B =
[[126 124 146 118 148 139 145 123 144 124 143 130 123]
 [126 133 136 123 143 141 139 127 147 114 147 121 112]
 [106 116 146 147 137 112 134 107 134 145 139 140 143]
 [139 120 114 120 136 142 119 135 142 112 137 121 113]
 [144 124 116 126 120 141 128 145 121 117 120 118 120]
 [114 130 138 124 133 120 124 111 137 141 132 140 134]
 [146 135 114 112 125 132 119 149 130 113 133 114 127]
 [139 135 114 119 117 127 123 145 118 117 122 119 120]
 [115 133 139 130 134 121 135 115 136 137 135 134 132]
 [145 143 117 119 113 129 122 147 115 115 120 119 119]
 [122 141 117 133 106 110 114 126 106 145 107 142 145]]
B[0, 0]: 126
B[9, 8]: 115
B[7, 9]: 117
B[5]: [114, 130, 138, 124, 133, 120, 124, 111, 137, 141, 132, 140, 134]
B[2, 3]: 147
B[9]: [145, 143, 117, 119, 113, 129, 122, 147, 115, 115, 120, 119, 119]
B[:, 6]: [145, 139, 134, 119, 128, 124, 119, 123, 135, 122, 114]
B[2, 5]: 112
B[1]: [126, 133, 136, 123, 143, 141, 139, 127, 147, 114, 147, 121, 112]
B[9, 1]: 143
B[10, 0]: 122
B[10, 7]: 126
B[0, 3]: 118
B[10, 2]: 117
B[9, 0]: 145
B[:, 3]: [118, 123, 147, 120, 126, 124, 112, 119, 130, 119, 133]
B[10, 11]: 142
B[2, 8]: 134
B[0, 2]: 146
B[10, 3]: 133
B[:, 11]: [130, 121, 140, 121, 118, 140, 114, 119, 134, 119, 142]
B[4, 7]: 145
B[6, 7]: 149
B[1, 6]: 139
B[7, 4]: 117
B[10]: [122, 141, 117, 133, 106, 110, 114, 126, 106, 145, 107, 142, 145]
B[2, 2]: 146
B[6, 12]: 127
B[10, 12]: 145
B[:, 7]: [123, 127, 107, 135, 145, 111, 149, 145, 115, 147, 126]
B[5, 6]: 124
B[8, 3]: 130
B[:, 2]: [146, 136, 146, 114, 116, 138, 114, 114, 139, 117, 117]
B[6, 3]: 112

X = ((140, 101, 151, 153, 146, 148, 109), (144, 101, 150, 134, 118, 140, 111), (145, 104, 145, 157, 150, 156, 113))
Rows and columns are counted from 0.
(0, 0)	140
(0, 6)	109
(0, 5)	148
(2, 4)	150
(2, 2)	145
(1, 1)	101
(2, 6)	113
(1, 2)	150
(1, 6)	111
(2, 0)	145

a =
array([[119, 129, 147, 105, 121, 116, 140],
       [139, 133, 136, 142, 108, 116, 142]])
a[0,0] => 119
a[1] => [139, 133, 136, 142, 108, 116, 142]
a[0,3] => 105
a[1,6] => 142
a[1,4] => 108
a[:, 0] => [119, 139]
a[0,1] => 129
a[0,5] => 116
a[0] => [119, 129, 147, 105, 121, 116, 140]

W =
[[149 130 133 128 145 141 115 133 125 128 150]
 [126 113 127 135 130 135 141 124 131 119 146]
 [133 131 135 130 135 133 123 117 136 125 139]
 [112 137 136 130 117 142 118 129 131 127 118]
 [120 119 115 123 122 122 135 134 131 132 119]
 [131 138 136 130 123 129 124 130 126 124 132]
 [133 126 125 124 125 135 125 134 143 134 123]
 [127 136 131 129 128 127 125 128 125 125 117]
 [134 147 120 134 132 139 123 141 132 102 117]]
W[0, -11]: 149
W[3]: [112, 137, 136, 130, 117, 142, 118, 129, 131, 127, 118]
W[-1, 3]: 134
W[6, 4]: 125
W[-2, -1]: 117
W[-1, 10]: 117
W[-1, 2]: 120
W[7]: [127, 136, 131, 129, 128, 127, 125, 128, 125, 125, 117]
W[8, 6]: 123
W[5, -1]: 132
W[3, 8]: 131
W[:, -11]: [149, 126, 133, 112, 120, 131, 133, 127, 134]
W[0, 3]: 128
W[4]: [120, 119, 115, 123, 122, 122, 135, 134, 131, 132, 119]
W[-6, -11]: 112
W[2, -8]: 130
W[-7, -6]: 133
W[-1, -4]: 141
W[1, -3]: 131
W[:, -3]: [125, 131, 136, 131, 131, 126, 143, 125, 132]
W[:, -1]: [150, 146, 139, 118, 119, 132, 123, 117, 117]
W[:, -6]: [141, 135, 133, 142, 122, 129, 135, 127, 139]
W[7, -7]: 128
W[5]: [131, 138, 136, 130, 123, 129, 124, 130, 126, 124, 132]
W[2, 7]: 117
W[:, -5]: [115, 141, 123, 118, 135, 124, 125, 125, 123]
W[5, -5]: 124
W[-5, 9]: 132
W[1]: [126, 113, 127, 135, 130, 135, 141, 124, 131, 119, 146]
W[-7, 10]: 139
W[:, 2]: [133, 127, 135, 136, 115, 136, 125, 131, 120]
W[0, -9]: 133
W[-4, -9]: 136
W[-9]: [149, 130, 133, 128, 145, 141, 115, 133, 125, 128, 150]
W[1, 5]: 135

data =
[[123 134 121 135 121]
 [128 128 129 122 126]
 [124 130 113 136 111]
 [114 147 143 127 139]
 [117 140 137 134 129]
 [146 107 121 120 132]
 [127 138 136 125 139]
 [109 154 133 129 128]
 [122 135 124 131 119]
 [138 115 126 128 123]
 [120 139 116 141 106]
 [135 110 119 131 123]
 [114 154 141 136 123]]
data[0,0]	123
data[-1,-3]	141
data[-9]	[117, 140, 137, 134, 129]
data[7,-2]	129
data[11,4]	123
data[-12,-5]	128
data[-8,-5]	146
data[-8,-1]	132
data[7,2]	133
data[9]	[138, 115, 126, 128, 123]
data[-9,0]	117
data[-11,-2]	136
data[4,-1]	129
data[:, 2]	[121, 129, 113, 143, 137, 121, 136, 133, 124, 126, 116, 119, 141]
data[-4,-5]	138
data[2,-1]	111
data[9,-1]	123
data[6,4]	139
data[-1,-5]	114
data[7,4]	128
data[-11,-4]	130
data[4,1]	140
data[-2,-4]	110
data[1]	[128, 128, 129, 122, 126]
data[:, -2]	[135, 122, 136, 127, 134, 120, 125, 129, 131, 128, 141, 131, 136]
data[-12,-3]	129
data[-13]	[123, 134, 121, 135, 121]

M = [[152, 99, 150, 132], [138, 99, 103, 133], [150, 149, 143, 139], [131, 157, 157, 112], [135, 111, 108, 103], [140, 113, 106, 101], [147, 136, 120, 100]]
Rows and columns are counted from 0.
(0, 0) = 152
(0, 1) = 99
(6, 1) = 136
(6, 0) = 147
(1, 1) = 99
(3, 2) = 157
(1, 0) = 138
(0, 3) = 132
(4, 1) = 111
(4, 3) = 103
(6, 2) = 120
(2, 3) = 139
(3, 3) = 112

grid = [139 117 154 111 139 126]
grid[0]	139
grid[4]	139
grid[3]	111
grid[2]	154

A =
[[144 127 128 128 128 128]
 [116 137 129 129 120 126]
 [128 130 128 136 129 135]
 [137 129 127 130 122 119]
 [120 128 128 133 126 137]
 [135 130 129 134 129 133]
 [133 124 116 123 132 126]
 [122 128 149 130 128 128]
 [134 127 127 128 128 130]
 [124 123 147 126 128 123]
 [117 130 115 123 124 103]
 [128 129 127 126 135 137]
 [133 127 126 132 130 134]
 [137 129 127 128 122 119]]
A[-14, 0] = 144
A[-12, -3] = 136
A[-12, 0] = 128
A[-2, 0] = 133
A[-14, 1] = 127
A[5, -5] = 130
A[7, 1] = 128
A[-4, 1] = 130
A[-5] = [124, 123, 147, 126, 128, 123]
A[-9, -6] = 135
A[2, -5] = 130
A[3] = [137, 129, 127, 130, 122, 119]
A[:, 1] = [127, 137, 130, 129, 128, 130, 124, 128, 127, 123, 130, 129, 127, 129]
A[-9] = [135, 130, 129, 134, 129, 133]
A[-10] = [120, 128, 128, 133, 126, 137]
A[-8] = [133, 124, 116, 123, 132, 126]
A[-13, -3] = 129
A[10, 4] = 124
A[10, -1] = 103
A[-2] = [133, 127, 126, 132, 130, 134]
A[-4] = [117, 130, 115, 123, 124, 103]
A[-7] = [122, 128, 149, 130, 128, 128]
A[-8, 4] = 132
A[-2, 4] = 130
A[13, 1] = 129
A[-8, -3] = 123
A[13] = [137, 129, 127, 128, 122, 119]
A[-4, 3] = 123
A[2, 2] = 128
A[7, -2] = 128
A[1, 5] = 126
A[-6] = [134, 127, 127, 128, 128, 130]

arr =
array([[135, 127, 114, 125, 128, 109, 115, 114, 120, 130, 121, 123, 126,
        126, 115, 129],
       [119, 115, 125, 119, 146, 124, 146, 147, 149, 145, 150, 149, 120,
        117, 148, 147]])
Rows and columns are counted from 0.
(0, 0) = 135
(0, 1) = 127
(1, 14) = 148
(1, 3) = 119
(1, 5) = 124
(0, 9) = 130
(0, 6) = 115
(0, 11) = 123
(1, 1) = 115
(0, 5) = 109
(0, 2) = 114
(0, 8) = 120
(0, 14) = 115
